Below is a small trained network, with its code and all its weights. Each question gives an input and a class and asks what happens when units are switched off, that is, made to give their printed mean instead of their output.

import numpy as np


def w(rows, s, z=0):
    codes = np.array(rows[::2]) - 128.0
    scale = np.full(codes.shape[1], s)
    scale[-1] = z or s
    return codes * scale


def f(y):
    return y / 2 * (1 + np.tanh(0.7978845608 * (y + 0.044715 * y**3)))


def log_softmax(a):
    a = a - a.max(-1, keepdims=True)
    return a - np.log(np.exp(a).sum(-1, keepdims=True))


def net(x, mask):
    res = np.array(x, float).reshape(1, 4) / 4 @ E
    y = f(res @ A[0][:, :-1].T + A[0][:, -1])
    res = res + np.where(mask, y, B[0][:, -1]) @ B[0][:, :-1]
    return log_softmax(res[-1] @ U[:, :-1].T + U[:, -1])


A, B = {}, {}
E = w([
[60,114,148,171,71,47,212],'x0',
[24,217,128,36,139,97,92],'x1',
[61,120,198,150,241,179,182],'x2',
[108,107,1,94,159,174,224],'x3',
],0.0091)
A[0] = w([
[154,175,175,170,128,95,142,141],'n1',
[163,125,109,79,162,162,72,58],'n2',
[69,61,142,125,73,91,172,181],'n3',
[230,133,101,220,172,186,109,57],'n4',
[210,61,116,193,148,167,125,82],'n5',
[142,118,180,137,95,145,81,83],'n6',
[101,106,207,180,124,89,101,161],'n7',
[111,180,129,43,135,104,123,87],'n8',
[133,114,151,158,143,106,68,61],'n9',
[89,177,141,210,185,120,158,121],'n10',
[97,170,144,120,110,93,164,49],'n11',
[131,138,121,149,69,81,145,68],'n12',
[108,85,166,124,253,120,112,71],'n13',
[140,177,98,143,29,88,140,126],'n14',
[146,149,49,97,125,190,161,99],'n15',
[152,117,170,120,104,113,111,77],'n16',
[40,214,109,64,130,93,93,81],'n17',
[202,104,96,74,96,88,116,83],'n18',
[236,164,80,124,101,106,114,71],'n19',
[146,112,95,82,85,102,85,90],'n20',
[105,205,115,59,138,104,159,78],'n21',
[150,136,135,153,170,191,53,253],'n22',
[181,177,106,94,179,182,78,152],'n23',
[122,158,94,94,149,80,111,28],'n24',
[108,104,198,181,189,169,177,55],'n25',
[178,85,98,129,78,92,116,61],'n26',
[153,49,152,210,99,70,188,88],'n27',
[158,162,162,134,147,90,95,108],'n28',
[135,91,63,124,137,148,180,69],'n29',
[136,183,81,153,80,89,117,85],'n30',
[95,176,116,81,144,158,65,110],'n31',
[83,97,85,150,121,91,172,126],'n32',
[161,132,195,185,77,101,58,202],'n33',
[168,65,114,175,133,136,132,43],'n34',
[151,165,150,124,50,127,189,98],'n35',
[147,121,91,86,136,223,51,82],'n36',
[68,103,160,108,88,53,159,57],'n37',
[94,147,134,197,71,123,151,108],'n38',
[80,47,18,96,110,171,102,219],'n39',
[106,118,164,149,126,90,68,130],'n40',
[160,58,133,195,95,121,180,67],'n41',
[75,101,127,175,165,89,167,102],'n42',
[133,124,60,120,170,122,192,187],'n43',
],0.012,0.0058)
B[0] = w([
[131,164,118,127,72,183,116,168],'n1',
[208,210,70,96,145,96,211,177],'n2',
[190,208,61,156,30,137,167,213],'n3',
[168,209,92,195,164,51,49,195],'n4',
[120,116,144,213,171,89,22,204],'n5',
[40,179,90,84,62,164,85,161],'n6',
[74,126,60,99,53,206,141,208],'n7',
[168,118,201,213,177,110,66,191],'n8',
[52,196,104,89,110,168,90,149],'n9',
[67,99,184,166,122,94,206,186],'n10',
[192,223,111,163,150,99,115,155],'n11',
[91,179,154,151,111,109,193,166],'n12',
[17,93,190,142,113,60,161,193],'n13',
[56,87,202,156,110,88,197,202],'n14',
[47,161,160,97,60,179,98,212],'n15',
[61,164,158,125,119,143,102,146],'n16',
[129,81,145,226,165,104,2,239],'n17',
[18,113,197,140,132,98,180,179],'n18',
[59,104,228,154,140,95,183,188],'n19',
[87,87,227,99,168,115,175,172],'n20',
[144,148,167,198,133,142,33,193],'n21',
[114,111,67,166,29,113,192,217],'n22',
[193,183,57,144,60,73,224,216],'n23',
[93,211,133,181,178,81,76,146],'n24',
[10,83,225,161,169,46,196,201],'n25',
[72,123,209,179,169,62,143,177],'n26',
[182,191,105,239,146,125,60,221],'n27',
[46,165,86,64,71,205,91,160],'n28',
[32,173,123,85,46,181,72,193],'n29',
[83,101,230,142,155,83,187,168],'n30',
[180,155,166,234,147,105,86,199],'n31',
[177,214,75,121,54,174,153,188],'n32',
[67,102,85,144,43,204,125,234],'n33',
[121,194,138,173,175,99,48,166],'n34',
[133,165,137,159,158,123,217,160],'n35',
[150,251,63,130,67,82,227,206],'n36',
[215,229,42,169,134,104,142,189],'n37',
[141,176,80,147,88,83,161,172],'n38',
[75,100,141,99,5,186,97,247],'n39',
[71,154,84,148,57,150,104,177],'n40',
[161,185,152,180,177,133,24,199],'n41',
[86,147,133,144,87,112,198,183],'n42',
[76,124,131,117,10,185,81,229],'n43',
],0.0079,0.012)
U = w([
[73,152,100,98,78,243,68,39],'0',
[181,227,59,150,135,95,186,123],'1',
[158,177,133,180,201,108,6,64],'2',
[61,114,189,141,172,104,198,89],'3',
[140,105,90,153,80,185,127,227],'4',
[221,66,94,42,250,162,137,1],'5',
[182,20,160,70,210,176,137,1],'6',
[222,78,116,55,196,181,147,1],'7',
],0.012,0.0083)

Each question gives the input, the list of numbers given to net, and the class t.
The units are the neurons (one row each of A and B). Each row of codes is followed by its name. A weight is (code - 128) times the scale printed after its matrix; where a second scale follows, it is the last column's (A, B and U).
mask holds one flag per neuron, in row order. A switched-off neuron (its flag False) gives its mean, the last column of its row in B, instead of its output. The means were averaged over made-up inputs and are rounded, as every weight is.
A unit's drop is (log p(t) with every unit on - log p(t) with that unit switched off) / (log p(t) with every unit on - log p(t) with every unit switched off).
The circuit of an input: a set's keep is (log p(t) with only the set's units on - log p(t) with every unit switched off) / (log p(t) with every unit on - log p(t) with every unit switched off). Starting from the 12 units with the biggest drops (on a tie, the unit counted first), units are removed one at a time, each time the one whose removal leaves the highest keep (on an exact tie, the one counted first), for as long as the keep stays at least 0.8.
units of the circuit, in order: the units of the circuit, biggest drop first
unit that matters most: the unit with the biggest drop
k most important neurons: the k neurons with the biggest drops, biggest first
drop of u: that unit's drop, to one decimal
input [3,-7,3,-6], class 2: 3 most important neurons	[n27, n41, n5]
input [-4,-5,-6,4], class 3: unit that matters most	n19
input [8,-7,-7,-4], class 1: 2 most important neurons	[n27, n3]
input [-8,5,-5,7], class 1: 2 most important neurons	[n36, n23]
input [-8,-6,-4,8], class 0: 2 most important neurons	[n39, n15]
input [-7,-4,7,-7], class 0: 2 most important neurons	[n33, n6]
input [-8,8,-5,2], class 1: 3 most important neurons	[n36, n23, n2]
input [-4,-3,1,3], class 1: 2 most important neurons	[n4, n33]
input [-8,0,-8,-2], class 1: 2 most important neurons	[n36, n23]
input [-6,-6,4,-3], class 1: 3 most important neurons	[n22, n23, n17]
input [8,3,6,8], class 0: 2 most important neurons	[n43, n29]
input [-2,-7,8,-1], class 3: 4 most important neurons	[n25, n13, n10, n17]
input [0,-1,-8,8], class 0: 2 most important neurons	[n39, n29]
input [6,5,-8,-5], class 3: units of the circuit, in order	[n14]
input [7,0,-6,-8], class 0: 2 most important neurons	[n33, n7]
input [4,7,-6,-5], class 2: drop of n17	0.6
input [-2,-8,3,-4], class 2: drop of n32	0.0
input [-2,2,-1,1], class 4: drop of n27	0.2
